Each row has a class, written after it.
[-164  114  -33  468 -245  472  -52  -26 -359  174  -68 -502  -27  -77
 -175   52 -294 -320  204 -180  121 -321  304  198  157 -268   61   53
  269  178  331 -153  132   42 -112  -76 -174 -318] -> fam
[ 109   65 -126 -258  227  115  161  -57  150   -5 -134  -29  104 -126
  -83  -21 -170   91  -50  110   70  -38   35  252   73  106 -454 -369
 -197   34 -135  -58 -515  131  140 -222 -107  -70] -> Guku
[  12  192  174  311 -201   37  149 -116 -201  218  376 -128 -201   31
  237 -249 -194  -85  161  -25  156 -140   18  115  -93  -62  172   -3
  395  208    1 -158  263 -125  -37   86 -225  -61] -> Zof
[-109  -41  -40  200 -197   -9  386  -60  -23   18  541 -176   -6  -41
 -160 -266 -286 -100  -15  -55   14 -218    1  -19 -121 -113 -147 -268
  342   22   89 -174  124 -258  -10 -204  -88  247] -> timo
[ -46   48   10  -25   56   -9  118   74  -57  104  -66  -43  252 -150
  114    7   18  -95  -71   -7  173   96  -53  166  153  -34  124   79
   96  -24   10   56   34 -133  127 -375  -58  193] -> vomo
[-213   -6  -46 -266  163 -275  153    6   22   61  -17   56  242  -49
  -26   74  -13 -137  -77 -117   67  -11   38    6  412  170  -51 -233
   58  -81   21  213  -67 -226   38 -284 -151  113] -> piveg
[-285  506   54 -218  232 -530 -193   39 -216  -39   66  369  244  106
 -173  -78  108  -89   67 -391  145  -66   59  238  723  251   41 -360
  112  167   39  566  109 -539   52   58  -13 -282] -> tas
[ -31  233   80  213 -124  231  382  100 -145 -105  115 -259 -193 -104
   64 -405 -477  -12  307 -117  161 -109 -239  400 -487 -114   26  407
  365   62  -99 -371 -279 -267  102 -143 -198 -251] -> fam
[ 249  382  -44   54   72  182 -283 -110   -9   41  104  181 -258  -18
  -93  -81   55  200   99  -61  418  -57   28  409 -158    4 -175  -37
  209  107  -71  -30 -158  257 -161   81 -179 -229] -> timo
[ 179   13   71  121  -89  148  -40  144   37   91  168  213 -273 -224
 -161   -2 -118  219  131  -94  131 -351  369  358   -2   39   15 -156
   19  237  226    8   47  139 -294  305 -175 -254] -> Guku
[ -65   91  263  161  -97  319  174  -42   69   84 -334   28  436 -222
  -55   -8 -143  -98  -37  135  134  -90   62  109  343   72  -83 -417
 -256   83  111  -65  106 -101  106 -166 -157  227] -> Zof
[  12  276   79  392 -113  -22   35 -172  -57  -76   -5 -142   31  -84
 -163 -150  -44  -77  176 -274   99 -118   43  185   14 -280  499 -168
  253    9  -46  -48   35 -241   17  -67 -240  -43] -> nogo
[ 220 -262 -180   10  -59   24 -210  -56  157 -160  -39   58 -459  530
   93  185  172   67   -6  -72 -368  145   35 -320    6  -23  334  326
 -273   84 -312  164 -512  382 -280  292  297  184] -> giv
[ -52   57  139  386 -101  245   82   54 -219  263  199   35 -142 -112
  115 -189 -297 -244   28  -96  222  -44   38  202  -56 -133  322  272
  308  160  -55  -84  -36  -35  -97  142 -224   77] -> nura
[ 330  341   20  -47   53   30  205 -152  146  -93  300   16 -142 -224
  256 -301 -246   18  105   72 -442   15 -347  259  -50   57 -123 -595
 -466 -114 -184 -138 -327 -139  252 -172  -69   20] -> sanes
[  41  -13  -20 -240   30  -48  -27    5   74  -14 -178 -142  256   23
  293   99   55   45   -6  110  115  207  -73  -69   27  240 -148   96
 -134  101  -81   78 -186   60   -8 -203  146  178] -> piveg
[  78  472  188  -62   61   66  159 -169  160  113  124   69   98 -197
  166  -82 -145  -68  -29  114  -65   56 -162  325   58   93    3 -578
  -54   64   -7   90 -200  -96  204 -140 -153  200] -> nura
[ 127 -227 -195 -103   40 -121 -105   53 -141  -43  199  148 -214  -42
 -457   32  329  374  176 -194  411  -84  237  245   30   17 -236   83
  224  -55  -42  298  123   87   57 -122 -212 -300] -> fam
[  -7   70  111 -463  -17    6  155  -76   94   92 -328 -254  164  -71
  126  390   82   -3   -4   75   -1 -298  235 -252  474  199 -232 -356
 -255   23   29  125  111 -155   -8 -166   22  -91] -> Zof
[-239  526  111 -195  104  346  -23 -345  118   39  -31   43  -16  -42
 -348   23  -68 -220  104   18   80   14 -147  230  206  148 -255 -708
 -137  169   76  148 -506   28  221 -374 -169  414] -> nura
[-176  346  -20  274  142 -110  -19  -58  -29   60  -53  -16   30  -49
   -7  -36   30 -106 -105 -122  161 -147 -162  225  160 -192 -130 -219
  201  -99  -61 -361  223 -137   76  -96 -189   64] -> sanes
[  69  -93   66  201   18   91  -18  117  171   97  132  134 -122  214
  -44  -41   23   70  -26 -102 -314  136 -184   52   51    8  539 -238
   89 -212  121  223  124  -22 -207   51  -45  200] -> vomo
[ -17 -334 -260  -66  257 -129 -316  235  -31   97 -174   77  -45  315
 -123  253  374   97 -215   29 -104  282  140  153  303  -59  287   31
 -246  -39  316  321 -216  304 -253  -32  161   75] -> giv
[ -49 -220  -85 -206  130  -70   53   61  -35   74 -132  -99  435  -76
  -10   33   47  -38  -57  -38  298   85  143   58  334  154 -303  -54
   77   22   40   95  -70  -82    7 -376 -185   29] -> piveg
[ 115  351  237  334 -123  277   17 -250    8  171  196  -21  -66 -190
  147 -262  -34 -153    4  -20  155    5 -110  244 -112 -171  192 -143
  404  128 -108 -256   84 -162    5  -42 -320  244] -> sanes
[ 231   80    8   57   16   32   59  -86  -10   30   33  122   88 -383
  152  -96  161   20   35  163  333  249  -17  320  -20  -46 -197  -85
  -37   45 -179   63   29 -205   29 -428  -86  259] -> fam
[  95  308 -196  -58 -461  -28 -162 -206  -94  -86  -78 -230  394  234
  175  300  375  229 -196  -82   74  151  -29 -102  258   74  344 -446
  236  175  618  259  520  207 -165  -12  305 -396] -> tas
[  -9   44  -95 -291  123   59  327   -4   57  -34 -229  -24  402   41
  108  -89  -64   36 -145  277  130  171  -91  247 -124  116 -477 -103
   57  129   -5 -129 -230 -142  104 -545  227  184] -> tas
[-134  216  -59 -444  184 -199  213   72   27  -91 -227   51   73  269
  187   21  129 -131 -103   94  -34   83   11   31  234   15 -224  -23
   45 -147   83  112   12 -334  -30 -284   29 -105] -> nogo
[ 232 -276  -68   34 -119  372 -160 -149   60  260 -325 -367  163  212
  143  359   64   47   53   63  138  210  112   69  -62  166  307  -62
   64  137  -42   47 -176  263 -227 -196    9   14] -> nura
[ -68   15   55 -119   28   11  300  153   10  -73  219  240 -171    1
 -116  -79   79  176  -63 -137  120 -110   62  176  156   41  -36  -11
   42  -87  193  157   66   78  173   36  -67    4] -> tas
[ 295  284    6    7   12  108   33 -145    9  -91  196  211 -330  -90
 -123 -116   24  212  123  -92  -81 -209  -42  281 -153    6 -240  -80
  189  -72  -77  -11   96 -225 -130   81  -38 -366] -> giv
[ -68  240  172  129  227  -95  -39   94  280 -165  -19  158  275 -344
  -97 -232  161 -109   12 -139  -56   80   42  103  243    0  -68 -224
   85 -126    3   70  172 -335   17 -118 -189  396] -> timo
[ 203  158  323   60  -50  133  107  -92   31  181  516  284 -489 -214
  232 -111  -28  102  182  110    9 -102  -11  263 -170  108 -196 -125
  -19  178    0  -72  156  -33   -5  192 -212   46] -> nogo
[ 668 -343  -91  206 -237  430 -296 -103 -151  166  371  -88 -202    9
  120  -26  -76  252  133 -190  545   20  267  305  -31   61   54  143
  -51  -79   71  180  116  418 -235  182 -238 -455] -> nura
[ -54  -43  -61   69  -15 -235 -291  168 -127  245  386  315 -255  230
   59   84  224   60  -34 -155  257  296  -74  242  159  106  573 -242
  -20  151  202  327   23  392   -6  184 -113  163] -> nura
[ 305  279  206  258  -17  193  -28 -117  367  -88  318  133  308   92
    7 -387  246  161  -65   87 -446  367 -338  -27  131  112  469 -286
  -16 -195  -16  431  221 -342  -87 -262  116  644] -> Zof
[  88  388  182  100  146  165  160 -386   41  236  161  151  228 -263
   74 -164  -97  -63  -25  332   77   80  -56  562  -87  105 -566 -708
  106  239   99 -276  151 -279  142 -370  -69   96] -> timo
[ -80  187  369  215   15  372  268   96  326   88  -18   46  -42 -259
 -159  -26 -243  -16  225  175 -118  -47  -24  306  118   89 -184 -659
 -282   23  154  155  -83 -213  -45 -222 -166  489] -> sanes
[ -68  439   10   85   73  146  -30  -66 -173  106   -1  112  180 -239
 -165 -212  -90 -209   -9   11   91 -160 -105  364  157   14 -237 -346
   20  155 -122 -186 -194 -241  189 -235 -254   99] -> giv
[ -58  186   16  -48  307   76  231 -143  179   14   94  -33  146 -156
  -95   18  -42   13   63  233 -127 -111  111  199  -11  203 -661 -395
 -256   40   85  -93 -302  -66   64 -344 -122  228] -> nura
[  94  247  100  -38   79  246   31 -189  145  159 -326  -35   36 -148
   94  183  -76  -71   20  195  102   95   12  294  -20   23  -47 -525
 -123   66  -88   19 -363  263   80 -204 -109  201] -> timo
[  28  -22   17  212  -65  -95 -147 -124  -80  289  250   72  -56   95
   70  252  367  188   44  -79   74  113  126   35   94  211  274 -388
  324  114  192  381  497  121 -240   90    2  117] -> vomo
[  45  208    8 -136  -13  203  181 -264  109   49  -31  -52  128 -112
  -19   -7 -262    5   90  322  -12  -96 -127  205 -189  235 -505 -390
 -164  200 -139 -228 -358 -131  106 -339  -14   50] -> tas
[  98  244  204  -26  -78  235  223 -117  137  177  246   66 -142 -140
  168   23  -93 -100   13  121    7   95 -163  156   40   88   -5 -567
  -80  107 -111   87 -197    5  165 -172  -90  410] -> piveg
[  22 -246  -52  210  -73  162  -33   41  175  -22  -26 -168   41   12
  -47  259  116   56  -40 -104   72  239  -31  138   45  -98  187 -111
   25  -62  232  147  -30  333  -91 -196   46  374] -> nogo
[ 168  382  158  -60   76  168 -271 -550  316   15 -124  260  126   26
 -189  213  297   37  175  334  -67  163  -52 -101   10  232 -497 -872
 -253  309 -189   74  -89 -171 -190 -283   48  277] -> nogo
[ -78  302   10 -113    0  -43  -11   -8  -16   43   -2  214  -66  -62
  159   87  -36 -190  109   54  270   92    1  246   -7  128 -180   -9
  120  185   24   13  -65  -78  -72 -198  -73   39] -> giv
[ 131  305  150  -65  -96  362 -109 -298 -117  112  187  324 -347  -91
   -7 -190  -57  -29   57   22  240  -88   62  574  -41   65  -93  -72
  103  276  213 -189   11  -10   43  111 -173 -283] -> tas
[-149  214  132  513  -29   54  206  203 -162 -126 -129 -385  -79 -111
  142 -188 -552 -150  256 -321 -106 -449  212  376   69 -203  252  322
 -140   48  142 -224 -247    1   13  226  -76 -124] -> piveg
[  16 -141 -148  272   19  -78 -243  -93  -27   54  308  107 -113    5
 -106  108  221    0  -26  -35  -79  192   27  247  135   19   24 -360
 -156  -80  286  165  204   56 -121  -34   22  150] -> sanes
[ 196  109  209  112 -218  380  -81 -201 -260  249  395  -22 -339  -82
  -82 -207  -72   91  276 -134  235 -260  150  370  -31   41 -104    1
  418  229  129   51  202   40  -26   49 -341 -239] -> piveg
[-230  102   27  295  110   64   10  -55 -227  287  269 -108   -5   78
  -92 -201  -91 -186  -35 -156  201 -145   81  114  192 -102  134   11
  401   22  129 -154  216  -63    6  -23 -333  -49] -> Guku
[ 144 -281 -223   82  365 -197  121   24 -273  382  872  233 -646 -107
  307 -293 -119  126   -6 -368  712   -7  136  899  332  118 -719 -350
  332  -64  167 -213  308  452  118   45 -595 -287] -> Zof
[  19 -239 -217   54  -32  558 -425   49 -311  -49 -533 -339  141   92
 -267   77  181  -74  107  129  431  155 -132  466  -84 -119 -382  477
 -230   25  -41 -257 -562  320  165 -607 -214  116] -> Guku
[ 144  -71  -30 -259 -101 -145 -318  -21 -137   19  -48   72   17  145
  219  457  678  219  -14  162  199  187  131 -246  222  130 -141  300
 -117   81  105  412  223  300  -80  -67   27 -133] -> Guku
[ -15   20  110  403 -115  184  105 -104 -168  177  192 -191   16 -194
   12 -226 -168 -129   48  -67  179  -69   51  248   33 -141  193  -11
  272   84   43 -111  111 -105   34  -66 -247  139] -> Zof
[  58  472  184  250  172  -85 -206 -128  178  -33  225  357    2  -83
  -79   92  435  116  135  135  -39  310 -250   94 -239   33 -194 -335
  339  118  101   47  214 -262 -247 -108  -67   -4] -> piveg
[  82   53   -1  -18  129 -111    0   39   66   -6 -201   46  244  189
  322   10  184   -9 -134   37  -59  141   15  -48   92   35   30  222
  129   11  -46 -156  204 -160 -138  -59  129  -89] -> piveg
[  62  165  -79   75 -181   47 -412   -8  112   20   45   -4 -287  220
   28   71   15  -84   28  -75 -102   59  -74   82  -33  -42  499 -118
   95   99   94   81 -147  317 -225  211  -37  112] -> Zof
[ -43 -428 -219   46   10  -18   43  206   10  -35  354  -96  -25   54
 -163   -3   -1  -50 -130 -205 -400  135  -52   95   95 -101  404   30
    4 -180  389  216 -146  237   22 -217  112  263] -> tas
[  92  230  106  465  -30  103   22 -247  -25  168  192 -283   70  -81
   81 -199   -3  -57   79  -18  229  -24   -4   63 -106 -138  235 -202
  252  -34 -153 -203  169 -127   -1 -138 -259  214] -> timo
[  54  114 -105  106    6 -279  -49   88  225 -161  222  -15  120  205
  190  180  -10  -40   -4  -30 -335   -5  -45 -189  -69  180  165 -258
 -212 -139  179  -25    0  -25 -280  112  109  -24] -> Zof
[  26  143 -169   16 -167   75 -156  -20  -75 -129  211  176 -278   18
 -305  113  -14   14   65 -249  181 -218  140  279   73  -40   44  -26
  -19   72  200   18 -156  217   18  156 -173 -354] -> nura
[ -44  194  283  524 -151  173  226 -152 -104  185  324 -156   17 -278
   -3 -312  -90 -203   84 -101    0 -138  -28  116   -8 -215  350  -86
  475  -11  -48 -125  457 -397  115 -130 -239  339] -> Zof
[ 219   29  134  313 -160  320 -194 -112 -205  239  491  129 -482 -124
  -29   -9   56   62  262 -160  234  -69  148  472   44    0   72    5
  258  272  110  193  -45  300 -104   81 -373  -62] -> tas
[ 122 -141  -96  231  -29  -31 -157 -107 -162  154  391  -50    8   61
   97 -196  262  111  -78   85 -193  254 -115  179  -36   77  133  -77
  146 -138  245   87  535 -187  -47  -32   70  -11] -> piveg
[  95  139  173   16  -64  209  -18  -99   99  140 -355 -130  230 -176
  302  -37  -50 -236   -8  -25   74   47   85  -10  287  -35  428 -138
   24   99  -69  -12  -68  -51 -125 -191 -186  262] -> tas
[ 196  237   92  637  -30  182  -84 -385 -106  281  328 -174  404 -364
  122 -171  179  -66 -235 -105  165  105  -32  218  -57 -223  290 -138
  766   55   44 -204  514 -110   14  -79 -179  114] -> tas
[  85    3   -6  320 -181  201  -83 -210  110   -3   97 -138  273  -41
  -39 -143  -47  -49  -79  -91 -168   47  -70   46  -80   -2  355 -182
   96  -62  102 -132  117  104   66  -26  -52  258] -> sanes
[ 356 -255 -325  -42   -6  280 -111  -15 -128   -5  209 -166 -231 -119
 -334 -293  -78  319  151   38  141 -255  115   38 -261  -70 -365  527
  129 -112 -156 -173  -40   12 -229 -203 -107 -450] -> timo
[ -66  -82  -76 -149  190  -80  -77  -36  177 -207  -17  -28  128  167
 -243   33  300   33 -122 -106 -435  159 -135  -96  174  -20  157 -173
 -137 -307  250  280 -119  -92  -70 -213   94  292] -> nogo
[  70 -349 -187  -21  -82 -159  -98  118  159 -121   89  -85   37  322
  -72  224  103  123  -27 -176 -318  121    3 -306 -197   63  506   15
   83 -352  220  360 -137  412 -243  118    8   27] -> sanes
[-475  198  -69 -197   -7 -128  208  -92  -69   10 -405 -125  177  491
 -181  303  152  -45   15   42 -228 -247 -106 -314   60  148   66    8
  252  -44   12 -114  126 -172   95 -270   26  -99] -> vomo
[-158  300  244  203  -40  -12  285   56   -2   86  262  -25 -263  -91
   89  -19 -122 -122  122    8 -346 -255 -128  175  161  -58   -8 -404
  -21  -60  196  -41  267 -246   79  -50 -128  146] -> Zof
[  -1  111   95  462   61   91 -130   12 -152  137  -60 -179  193  -83
  -23 -274   43 -110 -107 -346  297    4   64  284  415 -337  410 -114
  290  -53  104  -86  297 -182  -40   19 -263   26] -> sanes
[ -22  553  170  154  119  290   -6 -216  158    7 -341  178   86 -160
   -1  -15 -229 -219   16  199 -267  -93 -258  302  -60 -101 -161 -332
 -190    1  -86 -286 -214  -14   83 -218  -57  200] -> nogo
[ -17  173   51  573    6   61   39  -13  -59  155   -1  -80  120 -222
   73 -182  -45 -153  -41 -151  242   32    3  356   65 -338  494   72
  409   35   -6 -243  234 -176  -29 -179 -238  185] -> vomo
[  13  191  213  303  -42   14   -2  -90 -115  197  221  -36  -22 -188
  179  -30  -63  -27   36  -52  269  -36   70  105   19  -71  223 -154
   21  135  101   41  125   65  -47  170 -125  133] -> nogo
[ 263 -103   59   -3  -60  179 -183  -99    8   92  298   95 -199 -127
 -158  161  189  184  176  -60   43  -30  190  216  122   75 -148 -161
   20  170  176  238  -47  258  -57  -45 -208 -148] -> piveg
[-151  340  351  370 -660   -8 -272 -523 -216  588  305 -197  514  136
  207  142    3 -191  -80  158  -87 -203  -90 -539  -20  297  570 -470
  596  475 -202  167  836  -39  141  263  108  534] -> piveg
